Here is a tiny trained network, its code and every weight. The questions are about switching its units off for an input and a class, where a switched-off unit gives its printed mean instead of its output.

import numpy as np


def w(rows, s, z=0):
    codes = np.array(rows[::2]) - 128.0
    scale = np.full(codes.shape[1], s)
    scale[-1] = z or s
    return codes * scale


def norm(h):
    return h / np.sqrt((h * h).mean(-1, keepdims=True) + 1e-5)


def f(y):
    return np.maximum(y, 0)


def log_softmax(a):
    a = a - a.max(-1, keepdims=True)
    return a - np.log(np.exp(a).sum(-1, keepdims=True))


def net(x, mask):
    res = np.array(x, float).reshape(1, 5) / 4 @ E
    u = 0
    for l in range(2):
        y = f(norm(res) @ A[l][:, :-1].T + A[l][:, -1])
        res = res + np.where(mask[u : u + 12], y, B[l][:, -1]) @ B[l][:, :-1]
        u += 12
    return log_softmax(norm(res)[-1] @ U[:, :-1].T + U[:, -1])


A, B = {}, {}
E = w([
[152,103,174,208,137,134,143,95,33,100,148],'x0',
[91,26,125,154,150,119,131,187,163,93,125],'x1',
[130,129,126,129,131,125,126,127,131,130,132],'x2',
[132,104,147,121,91,109,253,124,141,174,161],'x3',
[37,152,137,115,135,87,130,140,84,120,163],'x4',
],0.0042)
A[0] = w([
[192,218,157,132,135,139,137,28,62,141,125,91],'L0N0',
[166,88,141,141,91,115,141,92,153,200,89,99],'L0N1',
[62,147,162,134,149,86,143,132,39,66,157,116],'L0N2',
[138,110,145,172,84,131,210,96,105,132,164,143],'L0N3',
[112,2,123,171,152,132,113,175,139,91,165,81],'L0N4',
[221,95,124,182,124,191,143,115,104,113,95,106],'L0N5',
[155,131,126,191,155,139,156,136,96,85,160,3],'L0N6',
[159,138,130,148,93,137,109,36,58,133,177,116],'L0N7',
[123,150,151,97,93,123,63,122,160,84,100,98],'L0N8',
[130,157,150,217,159,146,41,116,92,81,100,81],'L0N9',
[195,118,131,122,146,155,130,115,158,114,86,13],'L0N10',
[198,89,137,140,140,120,97,89,140,128,66,76],'L0N11',
],0.0053,0.004)
B[0] = w([
[140,118,104,170,30,119,103,243,151,41,208,253],'L0N0',
[31,103,78,116,132,177,133,87,106,101,155,185],'L0N1',
[68,72,88,162,107,211,119,4,230,186,150,212],'L0N2',
[190,140,60,107,246,127,121,123,73,16,58,230],'L0N3',
[158,253,175,190,11,158,120,193,110,60,126,228],'L0N4',
[26,80,123,127,137,155,105,47,173,169,177,228],'L0N5',
[128,64,247,134,185,100,53,121,126,193,109,150],'L0N6',
[144,103,220,58,141,76,45,177,197,209,62,218],'L0N7',
[168,142,117,74,215,148,207,126,59,139,173,176],'L0N8',
[204,143,56,136,218,110,246,130,70,111,87,232],'L0N9',
[52,36,79,93,72,185,141,12,174,131,181,154],'L0N10',
[40,141,106,168,112,216,182,87,167,151,167,183],'L0N11',
],0.0038,0.0046)
A[1] = w([
[117,158,100,10,131,103,86,177,217,186,54,25],'L1N0',
[120,107,136,71,104,120,218,129,148,119,146,108],'L1N1',
[3,165,114,138,135,72,115,88,120,156,159,75],'L1N2',
[165,101,56,114,215,131,161,155,94,71,79,128],'L1N3',
[152,117,186,154,204,136,84,120,85,126,130,114],'L1N4',
[164,118,138,132,130,101,236,132,118,175,107,6],'L1N5',
[144,199,149,94,70,125,106,134,108,169,191,112],'L1N6',
[185,186,120,136,68,107,99,120,100,139,124,25],'L1N7',
[149,108,161,130,156,94,219,109,126,86,143,37],'L1N8',
[170,185,118,137,99,160,136,163,129,104,192,134],'L1N9',
[122,106,196,185,170,148,140,156,134,125,113,69],'L1N10',
[114,84,185,200,119,127,136,184,123,97,48,49],'L1N11',
],0.0054,0.0021)
B[1] = w([
[139,69,224,178,118,61,147,79,49,159,127,250],'L1N0',
[133,179,125,141,194,138,30,128,88,111,110,222],'L1N1',
[233,61,83,122,126,253,170,84,200,130,134,191],'L1N2',
[127,228,79,116,152,110,141,140,89,151,155,255],'L1N3',
[98,120,157,66,145,70,161,88,126,196,76,198],'L1N4',
[137,210,53,134,179,147,60,145,61,94,132,165],'L1N5',
[100,99,134,177,85,109,108,168,183,58,103,197],'L1N6',
[112,125,124,124,86,149,160,208,127,103,160,160],'L1N7',
[137,182,88,126,172,150,47,123,101,182,96,183],'L1N8',
[61,111,151,138,130,105,174,196,132,115,112,226],'L1N9',
[125,106,142,49,98,75,107,122,120,150,148,187],'L1N10',
[157,158,141,72,53,99,120,194,200,141,147,202],'L1N11',
],0.0054,0.0038)
U = w([
[119,159,118,151,48,120,129,238,160,66,144,225],'0',
[145,214,37,120,252,127,118,130,65,145,115,109],'1',
[118,60,76,138,136,231,150,35,189,142,151,176],'2',
[133,72,205,117,136,29,119,96,97,193,101,1],'3',
],0.011,0.00053)

Each question gives the input, the list of numbers given to net, and the class t.
The units are the neurons (one row each of A and B). Each row of codes is followed by its name. A weight is (code - 128) times the scale printed after its matrix; where a second scale follows, it is the last column's (A, B and U).
mask holds one flag per neuron, layer by layer. A switched-off neuron (its flag False) gives its mean, the last column of its row in B, instead of its output. The means were averaged over made-up inputs and are rounded, as every weight is.
A unit's drop is (log p(t) with every unit on - log p(t) with that unit switched off) / (log p(t) with every unit on - log p(t) with every unit switched off).
The circuit of an input: a set's keep is (log p(t) with only the set's units on - log p(t) with every unit switched off) / (log p(t) with every unit on - log p(t) with every unit switched off). Starting from the 12 units with the biggest drops (on a tie, the unit counted first), units are removed one at a time, each time the one whose removal leaves the highest keep (on an exact tie, the one counted first), for as long as the keep stays at least 0.8.
units of the circuit, in order: the units of the circuit, biggest drop first
k most important neurons: the k neurons with the biggest drops, biggest first
k most important neurons of layer l: the k neurons of layer l with the biggest drops, biggest first
input [-4,1,-4,2,4], class 2: 4 most important neurons : [L1N2, L0N7, L0N9, L0N3]
input [-2,-6,0,0,1], class 0: most important neuron : [L0N0]
input [-5,-4,4,-4,-5], class 2: 3 most important neurons of layer 1 : [L1N4, L1N10, L1N11]
input [6,-7,6,-7,3], class 0: 3 most important neurons : [L0N0, L0N3, L1N7]
input [-8,7,-3,8,8], class 1: 4 most important neurons : [L0N0, L0N7, L1N1, L0N5]
input [-6,-7,5,-7,8], class 2: 2 most important neurons of layer 0 : [L0N3, L0N4]
input [-7,-7,-8,1,7], class 0: 4 most important neurons of layer 0 : [L0N5, L0N7, L0N2, L0N1]
input [-8,1,8,-6,-1], class 3: 2 most important neurons : [L1N0, L0N3]
input [-7,2,-3,7,-5], class 1: units of the circuit, in order : [L1N5, L1N1]
input [-6,7,-5,0,8], class 2: 4 most important neurons of layer 0 : [L0N0, L0N7, L0N2, L0N3]
input [-7,1,6,5,-1], class 3: 2 most important neurons of layer 0 : [L0N9, L0N3]
input [5,2,-1,-4,1], class 3: 2 most important neurons of layer 1 : [L1N4, L1N10]
input [8,-1,8,-2,-7], class 3: 4 most important neurons : [L0N7, L0N6, L1N4, L0N2]
input [5,-6,6,-5,-6], class 0: 2 most important neurons : [L0N0, L0N3]
input [-7,1,-5,0,6], class 3: units of the circuit, in order : [L1N0]
input [-8,-8,4,-4,-1], class 0: 3 most important neurons of layer 1 : [L1N6, L1N7, L1N4]
input [-6,4,-4,6,-3], class 1: 2 most important neurons of layer 0 : [L0N7, L0N0]
input [-8,-5,2,6,3], class 3: 2 most important neurons of layer 0 : [L0N9, L0N4]
input [-7,-6,3,-2,6], class 3: 2 most important neurons : [L1N0, L0N4]
input [1,-6,-1,-6,6], class 0: 4 most important neurons of layer 0 : [L0N0, L0N3, L0N5, L0N1]
input [-7,-4,-4,1,-2], class 3: 2 most important neurons : [L1N0, L0N9]
input [8,0,8,-4,8], class 2: 2 most important neurons : [L0N2, L1N2]
input [-6,3,8,6,-1], class 1: 4 most important neurons of layer 0 : [L0N7, L0N5, L0N2, L0N0]
input [7,1,5,-3,0], class 3: 2 most important neurons of layer 0 : [L0N7, L0N6]
input [6,6,-7,1,7], class 2: 2 most important neurons : [L0N2, L0N0]
input [2,1,6,-6,8], class 2: most important neuron of layer 0 : [L0N2]
input [-3,4,8,2,6], class 2: units of the circuit, in order : [L1N2]
input [-4,3,2,2,-3], class 3: 3 most important neurons : [L0N9, L0N0, L1N0]
input [-8,-4,7,2,-7], class 3: 2 most important neurons : [L1N0, L0N2]
input [0,-7,1,6,3], class 0: 2 most important neurons : [L0N0, L0N9]
